Below are the code and all the weights of a small trained network. Each question names an input and a target symbol and asks about switching units off, where a switched-off unit gives its printed mean instead of its output.

import numpy as np


def w(rows, s, z=0):
    codes = np.array(rows[::2]) - 128.0
    scale = np.full(codes.shape[1], s)
    scale[-1] = z or s
    return codes * scale


def norm(h):
    return h / np.sqrt((h * h).mean(-1, keepdims=True) + 1e-5)


def f(y):
    return np.maximum(y, 0)


def softmax(a):
    e = np.exp(a - a.max(-1, keepdims=True))
    return e / e.sum(-1, keepdims=True)


def log_softmax(a):
    a = a - a.max(-1, keepdims=True)
    return a - np.log(np.exp(a).sum(-1, keepdims=True))


def net(x, mask):
    ids = ['βγδεθλμξπτφψω'.index(c) for c in x.split()]
    T = len(ids)
    res = E[ids] + P[:T]
    u = 0
    for l in range(2):
        r = norm(res)
        for j in range(3):
            rows = slice(3 * j, 3 * j + 3)
            q, k, v = (r @ M[l][rows].T for M in (Q, K, V))
            z = softmax(np.where(np.tri(T) > 0, q @ k.T / 3**0.5, -1e9)) @ v
            o = O[l][rows]
            res = res + np.where(mask[u + j], z, o[:, -1]) @ o[:, :-1]
        u += 3
        y = f(norm(res) @ A[l][:, :-1].T + A[l][:, -1])
        res = res + np.where(mask[u : u + 4], y, B[l][:, -1]) @ B[l][:, :-1]
        u += 4
    return log_softmax(norm(res)[-1] @ U[:, :-1].T + U[:, -1])


Q, K, V, O, A, B = {}, {}, {}, {}, {}, {}
E = w([
[172,160,128,141,139,166,168],'β',
[79,110,207,152,104,138,165],'γ',
[159,124,100,120,127,144,127],'δ',
[200,143,154,33,145,67,83],'ε',
[171,43,118,150,152,116,112],'θ',
[109,89,123,72,151,253,103],'λ',
[210,101,160,204,113,165,161],'μ',
[207,172,131,98,117,123,119],'ξ',
[165,134,150,144,161,38,172],'π',
[118,103,133,73,132,34,142],'τ',
[247,124,144,117,79,90,159],'φ',
[224,84,128,114,135,139,56],'ψ',
[230,231,176,73,136,160,156],'ω',
],0.02)
P = w([
[108,164,115,170,150,102,63],'0',
[254,141,109,77,208,136,79],'1',
[219,131,107,40,183,145,64],'2',
[229,128,118,57,125,125,96],'3',
[202,115,125,35,90,150,120],'4',
[195,149,137,99,109,156,201],'5',
[180,106,143,34,109,136,213],'6',
[131,193,160,76,114,109,245],'7',
],0.015)
Q[0] = w([
[145,65,112,61,138,106,92],'0.h1',
[255,153,161,12,164,134,151],'0.h1',
[185,128,177,18,134,153,177],'0.h1',
[101,109,126,119,145,178,110],'0.h2',
[180,146,83,132,165,132,122],'0.h2',
[183,118,138,118,136,113,113],'0.h2',
[128,141,89,116,129,171,85],'0.h3',
[144,114,157,116,111,179,137],'0.h3',
[123,109,169,123,109,125,182],'0.h3',
],0.091)
K[0] = w([
[124,176,70,64,88,150,91],'0.h1',
[24,226,85,204,79,94,8],'0.h1',
[67,239,154,254,108,67,32],'0.h1',
[211,110,119,92,116,97,194],'0.h2',
[80,169,34,187,73,107,151],'0.h2',
[112,156,85,185,191,125,70],'0.h2',
[48,114,180,156,138,89,108],'0.h3',
[88,138,62,82,175,84,167],'0.h3',
[179,109,47,38,98,90,181],'0.h3',
],0.052)
V[0] = w([
[146,28,58,161,126,172,119],'0.h1',
[254,162,160,171,88,160,158],'0.h1',
[111,152,203,148,164,213,141],'0.h1',
[61,179,88,136,116,129,71],'0.h2',
[135,141,33,177,112,111,122],'0.h2',
[117,128,128,194,145,142,106],'0.h2',
[147,97,193,118,136,157,124],'0.h3',
[188,107,122,65,98,148,137],'0.h3',
[169,104,154,125,164,128,147],'0.h3',
],0.046)
O[0] = w([
[145,57,227,160,108,186,60,6],'0.h1',
[253,141,96,74,238,196,99,43],'0.h1',
[86,42,111,104,233,111,166,164],'0.h1',
[95,79,66,151,105,72,51,138],'0.h2',
[130,207,82,181,140,120,68,63],'0.h2',
[165,88,171,142,145,74,110,170],'0.h2',
[174,153,122,125,117,199,151,173],'0.h3',
[163,150,143,67,94,176,56,248],'0.h3',
[138,164,172,143,114,171,104,209],'0.h3',
],0.025,0.02)
A[0] = w([
[115,145,206,192,112,140,140,3],'0.n1',
[58,72,181,75,122,176,254,216],'0.n2',
[70,101,206,138,43,115,97,136],'0.n3',
[128,117,75,99,89,132,51,26],'0.n4',
],0.055,0.0038)
B[0] = w([
[168,75,22,181,77,145,205,154],'0.n1',
[229,175,239,2,112,74,17,254],'0.n2',
[68,182,3,65,195,194,64,209],'0.n3',
[130,188,193,42,114,108,121,168],'0.n4',
],0.031,0.05)
Q[1] = w([
[90,102,109,156,192,115,86],'1.h1',
[111,150,96,60,93,119,81],'1.h1',
[195,218,12,1,167,147,12],'1.h1',
[81,137,104,150,107,122,89],'1.h2',
[49,23,136,207,141,134,152],'1.h2',
[116,133,177,133,115,156,208],'1.h2',
[211,172,30,103,197,162,78],'1.h3',
[114,140,96,51,126,55,124],'1.h3',
[141,136,152,166,101,102,150],'1.h3',
],0.058)
K[1] = w([
[60,173,121,81,110,114,149],'1.h1',
[63,109,125,203,159,114,133],'1.h1',
[39,153,107,197,201,8,59],'1.h1',
[45,155,111,138,117,189,153],'1.h2',
[126,196,215,25,166,215,202],'1.h2',
[170,76,148,8,122,125,121],'1.h2',
[100,204,80,206,193,2,133],'1.h3',
[46,97,166,233,81,129,169],'1.h3',
[121,118,103,94,96,153,152],'1.h3',
],0.045)
V[1] = w([
[145,100,138,162,154,168,54],'1.h1',
[188,179,169,173,41,157,141],'1.h1',
[144,137,110,238,203,84,184],'1.h1',
[87,175,153,110,88,164,254],'1.h2',
[78,113,59,157,121,197,160],'1.h2',
[163,143,129,195,138,59,112],'1.h2',
[183,158,197,103,141,50,142],'1.h3',
[95,77,170,68,126,193,175],'1.h3',
[131,155,129,83,187,55,180],'1.h3',
],0.056)
O[1] = w([
[120,82,108,171,151,146,23,98],'1.h1',
[184,163,207,215,114,202,162,16],'1.h1',
[219,132,154,154,169,2,119,51],'1.h1',
[199,139,184,87,143,179,250,3],'1.h2',
[236,58,96,114,116,154,111,14],'1.h2',
[127,171,146,165,104,36,121,157],'1.h2',
[54,204,168,132,168,83,136,225],'1.h3',
[113,75,136,59,197,198,136,35],'1.h3',
[74,169,103,74,163,45,175,250],'1.h3',
],0.034,0.037)
A[1] = w([
[96,67,125,110,15,153,254,64],'1.n1',
[122,26,167,144,206,183,27,251],'1.n2',
[99,195,164,74,153,39,246,227],'1.n3',
[219,239,79,135,72,191,136,251],'1.n4',
],0.05,0.0027)
B[1] = w([
[37,126,56,55,147,183,125,166],'1.n1',
[135,224,142,209,208,162,188,177],'1.n2',
[157,153,49,196,149,255,148,255],'1.n3',
[80,198,51,91,125,55,70,206],'1.n4',
],0.042,0.057)
U = w([
[122,106,68,69,4,89,150,24],'β',
[95,130,187,180,32,74,66,54],'γ',
[188,151,161,173,78,85,192,158],'δ',
[89,148,227,193,77,184,112,99],'ε',
[189,88,119,169,88,150,106,144],'θ',
[93,157,64,195,142,134,116,254],'λ',
[70,64,140,83,152,170,68,43],'μ',
[173,96,85,81,185,143,182,47],'ξ',
[173,176,169,69,109,137,87,242],'π',
[105,144,154,127,86,220,212,86],'τ',
[162,78,114,113,153,30,90,61],'φ',
[42,150,205,84,152,65,173,61],'ψ',
[159,123,183,162,218,146,116,78],'ω',
],0.014,0.0083)

Each question gives the input, a string of symbols that net reads in full, and the target symbol t.
The units are the heads (3 rows each of Q, K, V and O) and the neurons (one row each of A and B). Each row of codes is followed by its name. A weight is (code - 128) times the scale printed after its matrix; where a second scale follows, it is the last column's (O, A, B and U).
mask holds one flag per unit, layer by layer, with each layer's heads first. A switched-off unit (its flag False) gives its mean, the last column of its rows in O or B, instead of its output. The means were averaged over made-up inputs and are rounded, as every weight is.
A unit's drop is (log p(t) with every unit on - log p(t) with that unit switched off) / (log p(t) with every unit on - log p(t) with every unit switched off).
The circuit of an input: a set's keep is (log p(t) with only the set's units on - log p(t) with every unit switched off) / (log p(t) with every unit on - log p(t) with every unit switched off). Starting from the 12 units with the biggest drops (on a tie, the unit counted first), units are removed one at a time, each time the one whose removal leaves the highest keep (on an exact tie, the one counted first), for as long as the keep stays at least 0.8.
units of the circuit, in order: the units of the circuit, biggest drop first
unit that matters most: the unit with the biggest drop
top k neurons in layer l: the k neurons of layer l with the biggest drops, biggest first
which heads matter: for each layer, one digit per head in row order, 1 if its drop is at least 0.15 and else 0, layers parted by /
drop when u is switched off: that unit's drop, to one decimal
input γ π λ π β γ γ λ, target ψ: unit that matters most -> 1.h3
input μ ξ γ λ, target ω: which heads matter -> 100 / 100
input φ δ λ β γ τ λ, target π: which heads matter -> 010 / 000
input θ λ ψ φ γ φ γ λ, target θ: units of the circuit, in order -> (0.h1; 1.h3; 0.n2; 0.n1)
input λ θ φ, target μ: units of the circuit, in order -> (0.h1; 1.h3)
input ψ γ μ, target ε: which heads matter -> 100 / 100
input ω π λ, target ξ: units of the circuit, in order -> (0.h1; 0.n2; 1.h2; 1.h3)
input ω ξ μ, target ξ: which heads matter -> 100 / 010
input μ φ γ φ γ γ δ, target ω: which heads matter -> 100 / 000
input γ γ μ, target ψ: units of the circuit, in order -> (1.h3; 0.h1; 0.n3)
input φ γ δ ε, target π: top 3 neurons in layer 1 -> (1.n3; 1.n2; 1.n1)
input γ θ λ θ ψ ω β, target ψ: units of the circuit, in order -> (0.h1; 1.h3; 0.n3)
input π λ ω γ γ, target δ: which heads matter -> 101 / 100
input ω λ λ γ γ ψ λ τ, target ξ: unit that matters most -> 0.h1
input ε τ τ γ λ λ γ μ, target τ: top 3 neurons in layer 0 -> (0.n3; 0.n2; 0.n4)
input λ π γ, target μ: which heads matter -> 100 / 100
input λ ξ β ε λ λ ε, target μ: top 2 neurons in layer 1 -> (1.n3; 1.n4)
input θ τ π γ τ φ, target θ: which heads matter -> 100 / 011
input ε λ γ, target τ: top 2 neurons in layer 0 -> (0.n3; 0.n2)
input φ γ β, target π: units of the circuit, in order -> (0.h1)
input λ τ β λ ω β μ δ, target μ: units of the circuit, in order -> (0.h1; 1.h3)
input ξ λ γ ξ ε γ, target π: top 2 neurons in layer 1 -> (1.n2; 1.n1)
input θ γ π λ ε λ θ, target θ: top 2 neurons in layer 0 -> (0.n2; 0.n1)
input φ φ τ γ γ π, target π: drop when 0.n2 is switched off -> -0.2
input γ ε λ, target ψ: drop when 0.n4 is switched off -> 0.0
input γ τ ω, target ψ: drop when 0.n3 is switched off -> 0.1
input λ λ γ λ φ λ τ γ, target π: units of the circuit, in order -> (0.n2)
input ψ ω γ θ, target ε: drop when 1.h1 is switched off -> 0.3
